Below are the code and all the weights of a small trained network. Each question names an input and a class and asks about switching units off, where a switched-off unit gives its printed mean instead of its output.

import numpy as np


def w(rows, s, z=0):
    codes = np.array(rows[::2]) - 128.0
    scale = np.full(codes.shape[1], s)
    scale[-1] = z or s
    return codes * scale


def norm(h):
    return h / np.sqrt((h * h).mean(-1, keepdims=True) + 1e-5)


def f(y):
    return np.maximum(y, 0)


def log_softmax(a):
    a = a - a.max(-1, keepdims=True)
    return a - np.log(np.exp(a).sum(-1, keepdims=True))


def net(x, mask):
    res = np.array(x, float).reshape(1, 6) / 4 @ E
    u = 0
    for l in range(2):
        y = f(norm(res) @ A[l][:, :-1].T + A[l][:, -1])
        res = res + np.where(mask[u : u + 5], y, B[l][:, -1]) @ B[l][:, :-1]
        u += 5
    return log_softmax(norm(res)[-1] @ U[:, :-1].T + U[:, -1])


A, B = {}, {}
E = w([
[139,182,131,116,69,95,65],'x0',
[51,31,52,108,95,98,82],'x1',
[253,69,96,154,90,185,94],'x2',
[131,129,129,122,128,124,127],'x3',
[100,150,89,175,159,162,100],'x4',
[108,123,131,200,78,139,159],'x5',
],0.0064)
A[0] = w([
[195,77,157,145,89,173,83,4],'L0N1',
[125,163,43,244,232,132,47,116],'L0N2',
[139,131,122,254,71,93,131,117],'L0N3',
[167,173,56,12,193,164,79,39],'L0N4',
[163,67,128,147,151,220,108,23],'L0N5',
],0.0098,0.0045)
B[0] = w([
[52,168,239,114,147,38,83,219],'L0N1',
[197,119,190,120,32,42,179,253],'L0N2',
[132,57,159,15,125,236,146,221],'L0N3',
[54,59,175,103,69,254,191,225],'L0N4',
[68,146,123,253,214,80,112,209],'L0N5',
],0.0079,0.0047)
A[1] = w([
[136,85,170,83,128,121,125,103],'L1N1',
[213,78,139,143,138,162,41,77],'L1N2',
[110,128,131,126,107,197,97,232],'L1N3',
[122,84,10,120,97,104,113,191],'L1N4',
[153,140,129,72,111,108,108,251],'L1N5',
],0.012,0.0026)
B[1] = w([
[158,64,131,163,93,99,131,253],'L1N1',
[42,224,96,99,190,116,102,192],'L1N2',
[73,116,90,148,164,149,156,208],'L1N3',
[208,187,119,159,193,176,141,206],'L1N4',
[150,138,90,248,119,158,111,221],'L1N5',
],0.013,0.0059)
U = w([
[124,114,126,161,141,119,134,186],'0',
[47,161,138,131,178,61,100,110],'1',
[112,81,131,114,119,188,139,117],'2',
[136,129,115,153,156,128,134,164],'3',
[188,181,101,116,176,172,136,139],'4',
[181,100,130,143,107,65,129,116],'5',
[153,100,121,74,123,94,103,55],'6',
[140,147,60,7,99,108,73,2],'7',
],0.018,0.01)

Each question gives the input, the list of numbers given to net, and the class t.
The units are the neurons (one row each of A and B). Each row of codes is followed by its name. A weight is (code - 128) times the scale printed after its matrix; where a second scale follows, it is the last column's (A, B and U).
mask holds one flag per neuron, layer by layer. A switched-off neuron (its flag False) gives its mean, the last column of its row in B, instead of its output. The means were averaged over made-up inputs and are rounded, as every weight is.
A unit's drop is (log p(t) with every unit on - log p(t) with that unit switched off) / (log p(t) with every unit on - log p(t) with every unit switched off).
The circuit of an input: a set's keep is (log p(t) with only the set's units on - log p(t) with every unit switched off) / (log p(t) with every unit on - log p(t) with every unit switched off). Starting from all 10 units, units are removed one at a time, each time the one whose removal leaves the highest keep (on an exact tie, the one counted first), for as long as the keep stays at least 0.8.
circuit, biggest first: the units of the circuit, biggest drop first
most important unit: the unit with the biggest drop
k most important neurons: the k neurons with the biggest drops, biggest first
drop of u: that unit's drop, to one decimal
input [-3,3,-5,-5,-7,3], class 5: circuit, biggest first => (L1N2 L1N3)
input [8,1,-2,6,-3,-1], class 3: circuit, biggest first => (L1N5)
input [-3,2,1,-4,-4,7], class 2: 2 most important neurons => (L0N3 L0N2)
input [6,2,8,-4,-1,4], class 1: 2 most important neurons => (L1N2 L0N1)
input [-3,4,1,2,6,4], class 5: 2 most important neurons => (L0N2 L0N4)
input [1,3,5,-6,1,-7], class 2: 2 most important neurons => (L0N4 L1N5)
input [-7,4,8,-1,5,3], class 1: circuit, biggest first => (L1N2 L0N4)
input [-7,4,-6,-1,-8,-2], class 5: 2 most important neurons => (L1N2 L0N5)
input [-2,-4,-7,-6,8,2], class 5: circuit, biggest first => (L0N2 L1N2)
input [-1,8,6,7,-4,-4], class 4: 2 most important neurons => (L1N4 L0N2)
input [1,8,-2,7,-6,-1], class 4: 2 most important neurons => (L1N4 L0N1)
input [0,8,2,-2,4,-5], class 4: 3 most important neurons => (L1N4 L0N1 L0N3)
input [8,-2,-5,-3,4,-2], class 3: circuit, biggest first => (L0N1 L1N2)
input [3,-7,3,-3,-4,-8], class 2: 2 most important neurons => (L0N4 L1N4)
input [0,8,8,-6,8,-6], class 1: 4 most important neurons => (L1N2 L0N5 L0N1 L1N5)
input [-1,5,7,-4,4,7], class 1: 2 most important neurons => (L1N2 L0N5)
input [7,7,-5,4,-7,3], class 3: most important unit => L1N4
input [-1,6,4,-2,4,-2], class 4: 2 most important neurons => (L1N4 L1N1)
input [6,-4,2,2,7,1], class 5: 2 most important neurons => (L0N2 L1N4)
input [-2,8,4,6,-7,4], class 4: most important unit => L1N4
input [-2,8,7,4,-1,-4], class 4: 3 most important neurons => (L1N4 L0N3 L0N2)
input [0,-1,5,1,-6,-8], class 2: drop of L0N4 => 2.2
input [-3,0,-6,-8,5,-7], class 0: drop of L1N2 => 0.2
input [-7,-2,7,-1,5,-7], class 1: drop of L0N5 => 0.5
input [2,-4,-4,7,1,-8], class 2: drop of L0N4 => 0.8
